Below is a small trained network, with its code and all its weights. Each question gives an input and a class and asks what happens when units are switched off, that is, made to give their printed mean instead of their output.

import numpy as np


def w(rows, s, z=0):
    codes = np.array(rows[::2]) - 128.0
    scale = np.full(codes.shape[1], s)
    scale[-1] = z or s
    return codes * scale


def norm(h):
    return h / np.sqrt((h * h).mean(-1, keepdims=True) + 1e-5)


def f(y):
    return y / 2 * (1 + np.tanh(0.7978845608 * (y + 0.044715 * y**3)))


def log_softmax(a):
    a = a - a.max(-1, keepdims=True)
    return a - np.log(np.exp(a).sum(-1, keepdims=True))


def net(x, mask):
    res = np.array(x, float).reshape(1, 7) / 4 @ E
    u = 0
    for l in range(3):
        y = f(norm(res) @ A[l][:, :-1].T + A[l][:, -1])
        res = res + np.where(mask[u : u + 6], y, B[l][:, -1]) @ B[l][:, :-1]
        u += 6
    return log_softmax(norm(res)[-1] @ U[:, :-1].T + U[:, -1])


A, B = {}, {}
E = w([
[117,184,63,101,164,166],'x0',
[143,105,186,151,91,212],'x1',
[77,140,103,158,110,110],'x2',
[80,85,200,121,127,113],'x3',
[122,180,107,95,2,164],'x4',
[120,188,143,213,102,86],'x5',
[235,100,120,124,105,64],'x6',
],0.0064)
A[0] = w([
[100,62,81,106,254,106,76],'0.n0',
[73,179,133,123,238,206,117],'0.n1',
[120,62,24,96,115,203,31],'0.n2',
[53,110,171,108,41,179,97],'0.n3',
[129,131,56,95,224,66,98],'0.n4',
[132,171,63,139,30,164,2],'0.n5',
],0.011,0.0025)
B[0] = w([
[25,202,10,185,150,68,254],'0.n0',
[116,212,170,161,248,109,251],'0.n1',
[32,33,196,121,159,76,195],'0.n2',
[29,86,173,88,82,183,241],'0.n3',
[132,103,107,18,195,34,251],'0.n4',
[192,255,35,166,76,149,233],'0.n5',
],0.0082,0.0046)
A[1] = w([
[134,116,71,160,134,88,143],'1.n0',
[55,114,186,70,73,169,124],'1.n1',
[133,168,96,106,51,129,142],'1.n2',
[158,46,81,110,217,187,3],'1.n3',
[207,115,38,12,146,166,103],'1.n4',
[169,138,60,58,129,43,56],'1.n5',
],0.011,0.0019)
B[1] = w([
[145,94,189,63,99,83,188],'1.n0',
[3,77,198,112,68,146,234],'1.n1',
[104,206,74,88,129,176,204],'1.n2',
[29,248,225,21,47,56,143],'1.n3',
[177,2,245,110,128,248,199],'1.n4',
[147,103,8,67,215,231,253],'1.n5',
],0.0094,0.0055)
A[2] = w([
[220,78,222,139,158,101,201],'2.n0',
[144,255,48,208,15,134,83],'2.n1',
[113,107,49,84,228,50,116],'2.n2',
[87,83,83,161,212,53,5],'2.n3',
[81,253,207,176,242,228,208],'2.n4',
[36,192,83,102,181,141,147],'2.n5',
],0.0087,0.0014)
B[2] = w([
[202,56,121,124,10,53,161],'2.n0',
[146,254,71,79,56,81,200],'2.n1',
[99,120,106,86,247,106,254],'2.n2',
[146,138,150,167,70,31,202],'2.n3',
[82,95,42,58,149,12,242],'2.n4',
[199,63,198,130,165,61,245],'2.n5',
],0.0097,0.0064)
U = w([
[133,253,69,108,73,148,184],'0',
[175,113,88,69,180,211,143],'1',
[188,88,169,187,83,101,117],'2',
[142,173,139,210,162,157,3],'3',
[88,134,101,100,230,38,187],'4',
[27,114,184,113,84,176,193],'5',
[145,159,147,197,164,171,24],'6',
],0.013,0.0058)

Each question gives the input, the list of numbers given to net, and the class t.
The units are the neurons (one row each of A and B). Each row of codes is followed by its name. A weight is (code - 128) times the scale printed after its matrix; where a second scale follows, it is the last column's (A, B and U).
mask holds one flag per neuron, layer by layer. A switched-off neuron (its flag False) gives its mean, the last column of its row in B, instead of its output. The means were averaged over made-up inputs and are rounded, as every weight is.
A unit's drop is (log p(t) with every unit on - log p(t) with that unit switched off) / (log p(t) with every unit on - log p(t) with every unit switched off).
The circuit of an input: a set's keep is (log p(t) with only the set's units on - log p(t) with every unit switched off) / (log p(t) with every unit on - log p(t) with every unit switched off). Starting from the 12 units with the biggest drops (on a tie, the unit counted first), units are removed one at a time, each time the one whose removal leaves the highest keep (on an exact tie, the one counted first), for as long as the keep stays at least 0.8.
units of the circuit, in order: the units of the circuit, biggest drop first
most important unit: the unit with the biggest drop
top k neurons: the k neurons with the biggest drops, biggest first
k most important neurons of layer l: the k neurons of layer l with the biggest drops, biggest first
drop of u: that unit's drop, to one decimal
input [3,-2,-4,2,-1,-4,6], class 1: units of the circuit, in order	[1.n4]
input [-1,1,-7,5,-8,7,6], class 2: units of the circuit, in order	[2.n0, 0.n1]
input [-6,2,-5,7,8,-6,8], class 5: units of the circuit, in order	[1.n1, 0.n3]
input [-2,5,-2,-4,0,-5,7], class 2: units of the circuit, in order	[0.n4, 0.n0, 1.n5]
input [-5,-3,-6,7,7,6,1], class 5: units of the circuit, in order	[1.n1, 0.n3]
input [7,3,8,-2,0,5,-1], class 0: 2 most important neurons of layer 2	[2.n1, 2.n2]
input [1,-7,2,-3,-2,6,6], class 1: units of the circuit, in order	[1.n5, 0.n1, 2.n4]
input [1,2,-8,0,0,-6,8], class 5: top 2 neurons	[1.n3, 1.n4]
input [-8,3,2,1,2,-2,6], class 5: top 2 neurons	[0.n5, 1.n1]
input [-4,0,2,-3,6,-2,8], class 0: top 4 neurons	[0.n4, 0.n5, 1.n2, 2.n1]
input [-6,1,-8,0,4,-7,4], class 2: 2 most important neurons of layer 0	[0.n0, 0.n3]
input [0,-7,7,3,5,4,5], class 0: 2 most important neurons of layer 0	[0.n5, 0.n4]
input [-2,2,-8,8,0,5,3], class 2: 3 most important neurons of layer 0	[0.n3, 0.n0, 0.n2]
input [8,3,-5,7,7,6,5], class 0: units of the circuit, in order	[0.n5]
input [-6,-8,-5,-1,7,-8,4], class 1: top 2 neurons	[1.n5, 0.n3]
input [-4,-8,5,7,8,0,5], class 0: drop of 0.n4	0.3
input [0,-8,-3,2,4,4,7], class 1: drop of 1.n5	0.2
input [-8,0,0,6,-5,8,5], class 2: drop of 2.n4	0.0
input [-7,-6,-5,-6,0,2,-3], class 1: 3 most important neurons of layer 0	[0.n1, 0.n2, 0.n0]
input [-6,-2,8,1,3,5,6], class 0: most important unit	0.n4
